Moves between objects:
from | η λ
ZB | CN CN
FJ | BH PG
FG | FJ FB
MF | LF SC
PG | PM LB
NC | LT NC
JT | ZB MH
HR | ZC QL
QD | HR QP
BH | MH DQ
LB | FT FT
QL | FM PM
PP | NC HB
FB | ML JL
QR | NJ PG
ZQ | HB MS
HH | BF FG
BF | DH MD
QZ | DQ DR
DQ | RJ LT
JN | JT BH
DH | JL DR
RD | QP ZB
JL | MF RN
PM | HR JN
RN | HH BD
NJ | JN FJ
CC | QD RD
HB | RJ MF
QP | BD CN
QM | BD TG
MH | QR ZQ
FT | DQ NC
DR | NC JL
ZC | ZC FM
TG | SC BF
LF | MF BF
ML | RN QM
MS | LB FG
GR | MD TG
FM | CC GS
MD | ML SC
GS | RD JT
BD | GR GR
SC | QM GS
LT | MS QZ
CN | QL NJ
RJ | QZ LF

In the rows, 454 means zero.

The rows follow the links: the fewer symbols apart two objects are, the more alike their rows tend to be.

Each row is also shifted at random along 3 hidden directions that mean nothing.

Each row, then its object:
338	508	532	565	453	373	449	427	494	366	320	362	589	391	577	436	406	475	527	400	545	434	501	387	439	500	372	466	469	451	594	408	414	511	510	423	404	454	563 | JT
659	465	483	622	349	394	409	558	515	493	498	414	404	459	514	335	335	283	348	455	314	418	492	433	433	606	464	512	454	557	389	439	654	332	498	429	424	673	182 | TG
576	430	437	574	326	467	470	494	518	433	505	416	637	386	404	540	457	390	462	394	456	395	526	504	473	481	330	390	496	478	506	486	405	629	353	541	504	450	493 | FJ
365	494	422	536	361	388	429	521	374	509	516	422	369	540	554	479	419	401	306	522	333	434	539	450	397	459	492	476	430	540	391	417	550	315	515	420	516	588	296 | MD
683	349	613	515	691	353	415	308	691	443	250	480	543	194	464	411	317	419	482	318	405	523	383	574	467	535	326	354	481	332	555	502	275	377	536	551	287	523	375 | CN
549	486	446	455	382	556	337	421	539	510	447	497	517	337	464	493	540	515	401	449	583	411	407	624	365	530	517	377	470	395	509	549	311	595	302	557	439	562	410 | PM
471	512	428	381	467	556	399	607	466	472	558	506	364	469	435	317	627	610	437	512	571	378	411	537	412	472	501	430	421	455	410	436	489	567	345	436	464	529	438 | ZC
445	482	380	371	441	543	492	378	475	478	482	509	521	518	371	456	411	295	552	382	574	420	481	407	528	503	587	625	427	458	488	578	507	449	404	463	424	411	437 | DQ
666	356	401	290	551	406	532	392	620	479	348	556	490	407	457	537	396	334	485	569	407	535	427	429	503	456	556	497	470	477	409	609	438	425	421	562	430	436	354 | DR
528	492	458	549	352	434	418	337	431	564	509	398	413	464	502	367	434	336	262	411	377	465	421	558	414	518	507	447	438	457	482	445	448	360	541	452	453	572	211 | GR
457	415	396	273	533	526	501	205	413	508	441	550	461	471	294	531	435	361	523	335	525	506	415	472	554	436	549	558	393	350	450	519	358	376	445	475	446	331	474 | LT
478	454	480	591	393	432	406	431	597	449	365	496	652	354	524	508	396	417	471	438	531	398	518	495	413	530	433	436	512	467	531	544	358	589	344	553	425	541	462 | JN
389	493	495	409	572	400	502	235	408	413	369	355	417	374	484	316	511	607	432	367	526	546	309	526	410	445	405	379	465	310	562	377	255	422	621	423	350	350	514 | RD
589	313	478	451	500	392	505	585	552	506	450	433	365	386	455	638	405	359	357	575	158	472	530	365	500	371	327	349	471	581	331	445	566	364	523	455	500	483	357 | RN
128	553	408	543	386	364	470	489	320	536	524	374	356	451	575	585	498	391	245	479	424	431	475	340	443	413	554	439	422	560	475	415	503	367	528	380	525	469	373 | BD
683	382	489	604	433	409	384	493	555	567	457	455	366	412	475	407	312	235	352	402	201	470	471	560	455	563	419	461	455	518	384	440	592	261	498	476	379	705	165 | QM
473	492	354	448	374	511	463	524	439	354	489	475	470	671	474	239	384	405	621	523	569	451	473	296	458	567	515	667	496	494	435	470	619	444	439	435	423	490	476 | RJ

Start here and follow the symbols in turn, left to right. Where do you end up?
Answer with the object's name.
340	445	464	503	371	518	444	415	277	371	497	416	472	613	332	369	508	541	565	381	526	470	515	476	489	400	343	512	448	396	455	332	418	488	468	409	476	364	656
η λ η: LF
222	443	590	444	653	308	428	324	516	396	238	421	519	303	543	539	444	495	464	411	451	536	434	433	479	409	401	361	456	371	567	413	266	382	558	446	362	374	550
λ λ λ η: BH
608	478	514	643	335	477	438	633	574	407	474	427	670	378	459	466	324	335	509	367	461	345	553	416	469	562	346	453	520	545	492	491	522	588	348	504	432	528	465
η η η η: ZB
726	494	456	549	267	610	462	352	436	495	592	441	586	413	337	332	483	441	395	288	567	430	369	625	412	556	432	411	504	417	553	531	308	676	339	573	453	461	417
η λ λ λ: DQ
408	416	393	453	457	575	499	420	294	444	561	424	406	522	284	529	501	464	504	287	425	426	451	478	520	320	344	426	404	417	403	367	439	485	435	399	514	301	585
η λ η η: RJ
615	522	498	591	296	468	476	353	521	413	400	392	664	393	527	430	430	473	370	386	599	452	427	515	387	531	402	408	544	419	600	540	314	659	396	572	458	431	465
λ λ η λ: JN
245	476	523	637	360	448	391	606	478	360	391	416	608	482	500	583	389	413	603	395	457	353	639	332	506	452	335	482	453	526	477	387	527	473	353	412	501	468	639
η η λ: FJ
574	433	529	390	634	508	361	544	552	478	424	538	371	331	415	306	538	570	519	449	431	421	360	633	440	518	432	370	407	374	426	418	471	433	430	463	349	567	395
λ η η λ: CN
260	569	410	544	269	425	435	217	227	486	519	376	354	666	550	295	516	560	322	522	587	575	422	572	290	446	508	485	389	388	519	386	322	429	556	435	478	507	368
λ η η: QP
563	350	464	496	414	363	463	569	493	517	472	407	383	435	486	575	407	346	332	514	207	472	527	437	485	368	343	315	437	557	324	433	571	353	495	450	505	534	324
η η η η: DH
273	501	453	466	388	483	438	609	343	352	456	467	441	696	452	296	424	468	640	509	536	471	527	281	477	453	409	638	464	490	393	357	599	403	433	355	480	422	629
η λ η λ: SC
508	356	463	424	555	546	438	528	459	510	477	521	436	349	238	628	377	257	513	212	305	354	478	514	634	452	398	481	435	461	308	432	524	378	356	417	458	449	444
η η η η: QZ
522	436	488	379	553	511	351	649	595	488	433	596	377	282	492	444	518	515	476	510	444	315	436	556	421	546	489	408	431	462	366	472	577	465	302	447	393	612	419
η η λ: FM
